Below are the code and all the weights of a small trained network. Each question names an input and a target symbol and asks about switching units off, where a switched-off unit gives its printed mean instead of its output.

import numpy as np


def w(rows, s, z=0):
    codes = np.array(rows[::2]) - 128.0
    scale = np.full(codes.shape[1], s)
    scale[-1] = z or s
    return codes * scale


def norm(h):
    return h / np.sqrt((h * h).mean(-1, keepdims=True) + 1e-5)


def f(y):
    return np.maximum(y, 0)


def softmax(a):
    e = np.exp(a - a.max(-1, keepdims=True))
    return e / e.sum(-1, keepdims=True)


def log_softmax(a):
    a = a - a.max(-1, keepdims=True)
    return a - np.log(np.exp(a).sum(-1, keepdims=True))


def net(x, mask):
    ids = ['Θδεζμπ'.index(c) for c in x.split()]
    T = len(ids)
    res = E[ids] + P[:T]
    u = 0
    for l in range(3):
        r = norm(res)
        for j in range(2):
            rows = slice(2 * j, 2 * j + 2)
            q, k, v = (r @ M[l][rows].T for M in (Q, K, V))
            z = softmax(np.where(np.tri(T) > 0, q @ k.T / 2**0.5, -1e9)) @ v
            o = O[l][rows]
            res = res + np.where(mask[u + j], z, o[:, -1]) @ o[:, :-1]
        u += 2
        y = f(norm(res) @ A[l][:, :-1].T + A[l][:, -1])
        res = res + np.where(mask[u : u + 4], y, B[l][:, -1]) @ B[l][:, :-1]
        u += 4
    return log_softmax(norm(res)[-1] @ U[:, :-1].T + U[:, -1])


Q, K, V, O, A, B = {}, {}, {}, {}, {}, {}
E = w([
[50,43,93,121,103,149,88],'Θ',
[4,150,149,138,90,105,147],'δ',
[167,186,117,114,99,132,176],'ε',
[118,98,126,94,38,139,122],'ζ',
[127,115,94,147,124,195,145],'μ',
[92,125,166,67,132,195,167],'π',
],0.028)
P = w([
[41,246,72,125,148,254,102],'0',
[156,150,149,41,161,122,103],'1',
[102,133,93,190,106,191,132],'2',
[131,126,110,41,146,98,111],'3',
[130,99,137,227,85,160,134],'4',
[128,98,79,27,151,88,127],'5',
[163,51,179,246,107,129,166],'6',
[153,89,73,7,157,88,147],'7',
],0.014)
Q[0] = w([
[128,162,157,163,75,159,176],'L0H1',
[137,111,148,88,83,81,73],'L0H1',
[67,90,141,58,145,236,171],'L0H2',
[168,125,113,253,161,191,108],'L0H2',
],0.019)
K[0] = w([
[175,246,165,75,40,158,146],'L0H1',
[39,78,126,111,15,98,38],'L0H1',
[48,119,194,69,233,187,138],'L0H2',
[194,142,36,184,166,219,195],'L0H2',
],0.012)
V[0] = w([
[159,75,34,122,166,143,40],'L0H1',
[143,85,131,187,171,105,254],'L0H1',
[106,195,23,49,165,90,105],'L0H2',
[163,141,126,104,97,159,56],'L0H2',
],0.0076)
O[0] = w([
[64,71,228,98,113,122,32,104],'L0H1',
[52,11,64,150,118,161,117,1],'L0H1',
[169,141,212,169,56,74,154,181],'L0H2',
[88,209,132,139,3,115,125,143],'L0H2',
],0.0071,0.0063)
A[0] = w([
[107,130,74,198,157,203,176,146],'L0N1',
[121,91,13,2,135,198,106,201],'L0N2',
[124,102,85,97,182,39,5,3],'L0N3',
[149,163,230,207,105,183,217,62],'L0N4',
],0.0086,0.0035)
B[0] = w([
[95,156,111,177,101,176,96,183],'L0N1',
[136,148,124,140,34,140,215,254],'L0N2',
[50,119,180,57,61,106,82,136],'L0N3',
[120,76,176,136,190,138,6,215],'L0N4',
],0.013,0.007)
Q[1] = w([
[119,240,150,132,137,123,127],'L1H1',
[253,112,112,97,93,145,160],'L1H1',
[162,130,166,132,204,145,118],'L1H2',
[93,132,37,166,85,116,151],'L1H2',
],0.017)
K[1] = w([
[160,213,119,141,226,122,142],'L1H1',
[252,77,108,135,90,151,167],'L1H1',
[80,193,75,74,92,141,65],'L1H2',
[138,109,140,229,145,149,102],'L1H2',
],0.016)
V[1] = w([
[125,87,116,86,138,83,180],'L1H1',
[112,189,39,1,103,142,131],'L1H1',
[208,127,166,121,30,110,101],'L1H2',
[70,186,141,106,99,45,116],'L1H2',
],0.0097)
O[1] = w([
[166,135,18,100,76,79,58,73],'L1H1',
[140,72,196,147,189,99,77,250],'L1H1',
[181,229,93,42,116,176,25,253],'L1H2',
[172,73,1,108,105,75,81,180],'L1H2',
],0.0091,0.0059)
A[1] = w([
[126,68,230,192,198,152,67,48],'L1N1',
[198,136,111,138,213,108,94,2],'L1N2',
[133,154,136,171,93,248,119,144],'L1N3',
[164,37,225,200,173,133,8,112],'L1N4',
],0.014,0.0055)
B[1] = w([
[174,102,137,73,94,135,66,167],'L1N1',
[133,174,149,147,175,95,107,131],'L1N2',
[91,112,79,172,135,114,154,250],'L1N3',
[139,2,168,63,45,124,13,188],'L1N4',
],0.024,0.012)
Q[2] = w([
[155,166,156,147,126,3,120],'L2H1',
[117,127,155,75,185,176,186],'L2H1',
[182,142,176,138,142,45,120],'L2H2',
[202,96,141,115,158,110,145],'L2H2',
],0.018)
K[2] = w([
[139,200,126,103,171,2,87],'L2H1',
[118,131,218,95,221,251,197],'L2H1',
[60,116,30,133,120,155,77],'L2H2',
[118,112,177,185,88,170,155],'L2H2',
],0.013)
V[2] = w([
[96,161,195,165,253,140,91],'L2H1',
[159,15,236,171,119,30,225],'L2H1',
[124,167,32,83,164,58,152],'L2H2',
[83,109,101,193,117,234,105],'L2H2',
],0.007)
O[2] = w([
[131,125,121,83,6,92,156,1],'L2H1',
[130,192,144,69,106,114,60,17],'L2H1',
[91,123,191,144,135,127,151,120],'L2H2',
[85,115,67,173,171,156,182,185],'L2H2',
],0.012,0.005)
A[2] = w([
[77,145,98,146,128,31,53,4],'L2N1',
[117,206,57,115,173,97,226,26],'L2N2',
[152,139,213,140,252,179,128,121],'L2N3',
[217,211,130,192,225,57,163,25],'L2N4',
],0.011,0.0048)
B[2] = w([
[165,68,91,155,174,89,120,203],'L2N1',
[175,75,116,102,74,126,85,253],'L2N2',
[106,105,173,152,251,141,142,159],'L2N3',
[177,115,191,208,13,122,149,180],'L2N4',
],0.014,0.0033)
U = w([
[43,133,49,196,126,168,151,202],'Θ',
[139,48,22,79,165,6,185,76],'δ',
[135,77,152,89,205,161,184,162],'ε',
[169,149,173,191,99,101,136,140],'ζ',
[119,241,27,62,101,140,94,216],'μ',
[91,2,155,112,98,169,40,4],'π',
],0.0069,0.0034)

Each question gives the input, a string of symbols that net reads in full, and the target symbol t.
The units are the heads (2 rows each of Q, K, V and O) and the neurons (one row each of A and B). Each row of codes is followed by its name. A weight is (code - 128) times the scale printed after its matrix; where a second scale follows, it is the last column's (O, A, B and U).
mask holds one flag per unit, layer by layer, with each layer's heads first. A switched-off unit (its flag False) gives its mean, the last column of its rows in O or B, instead of its output. The means were averaged over made-up inputs and are rounded, as every weight is.
A unit's drop is (log p(t) with every unit on - log p(t) with that unit switched off) / (log p(t) with every unit on - log p(t) with every unit switched off).
The circuit of an input: a set's keep is (log p(t) with only the set's units on - log p(t) with every unit switched off) / (log p(t) with every unit on - log p(t) with every unit switched off). Starting from the 12 units with the biggest drops (on a tie, the unit counted first), units are removed one at a time, each time the one whose removal leaves the highest keep (on an exact tie, the one counted first), for as long as the keep stays at least 0.8.
units of the circuit, in order: the units of the circuit, biggest drop first
unit that matters most: the unit with the biggest drop
k most important neurons: the k neurons with the biggest drops, biggest first
top k neurons in layer l: the k neurons of layer l with the biggest drops, biggest first
which heads matter: for each layer, one digit per head in row order, 1 if its drop is at least 0.15 and else 0, layers parted by /
input ε ε δ ζ ζ π, target ε: units of the circuit, in order	[L1N4, L2N3]
input ζ ζ ζ ζ ε ζ, target ζ: which heads matter	00 / 01 / 00
input ζ ζ ζ π μ, target Θ: which heads matter	11 / 00 / 00
input ε ζ ζ ζ, target μ: which heads matter	00 / 00 / 00
input ε ε π π ζ, target Θ: 2 most important neurons	[L1N4, L1N3]
input ζ δ μ δ ζ ζ, target μ: unit that matters most	L1H2
input ζ δ ζ π ζ ζ δ ζ, target δ: units of the circuit, in order	[L1N4, L0N1]
input ζ δ π ζ μ ζ Θ, target Θ: units of the circuit, in order	[L1H1, L0N4, L1N4]
input π Θ Θ ε Θ π ζ μ, target μ: units of the circuit, in order	[L1H2, L0N4]
input π ε ζ ε, target μ: 2 most important neurons	[L1N2, L0N2]
input δ δ Θ μ, target Θ: which heads matter	00 / 00 / 00
input ζ δ π, target Θ: which heads matter	01 / 00 / 00
input Θ ζ δ ζ ε μ ε ζ, target ζ: 2 most important neurons	[L1N4, L0N1]
input δ π Θ ε Θ ε π δ, target ε: 2 most important neurons	[L0N4, L1N4]
input π ε Θ ζ ζ ζ π δ, target δ: units of the circuit, in order	[L1H1, L1N4, L2N1]
input Θ ε Θ ζ ζ ε, target μ: 4 most important neurons	[L1N2, L0N4, L0N2, L1N3]
input ζ π ε ζ, target ε: most important neuron	[L1N3]
input π ζ μ μ ζ π, target μ: 3 most important neurons	[L0N2, L1N4, L1N3]
input δ ζ ε ζ ζ ζ π δ, target μ: units of the circuit, in order	[L0N4, L1N4, L1N3]
input μ δ ζ μ ε, target Θ: unit that matters most	L0H1
input π ζ ζ π, target μ: 4 most important neurons	[L0N2, L0N4, L1N4, L1N3]
input Θ μ ζ ε Θ π, target ε: 3 most important neurons	[L1N4, L2N3, L1N3]
input μ ε ε ε, target ζ: 4 most important neurons	[L2N4, L1N4, L1N3, L0N2]
input δ ζ π ζ, target ε: 2 most important neurons	[L1N4, L0N4]
input ε π ζ ε ζ ζ δ, target Θ: which heads matter	00 / 10 / 00
input ζ ζ ζ δ, target δ: 2 most important neurons	[L1N4, L2N1]
input ζ Θ π ε, target ζ: 2 most important neurons	[L2N4, L1N4]
input ζ ζ Θ μ Θ ζ ε, target Θ: top neuron in layer 0	[L0N1]
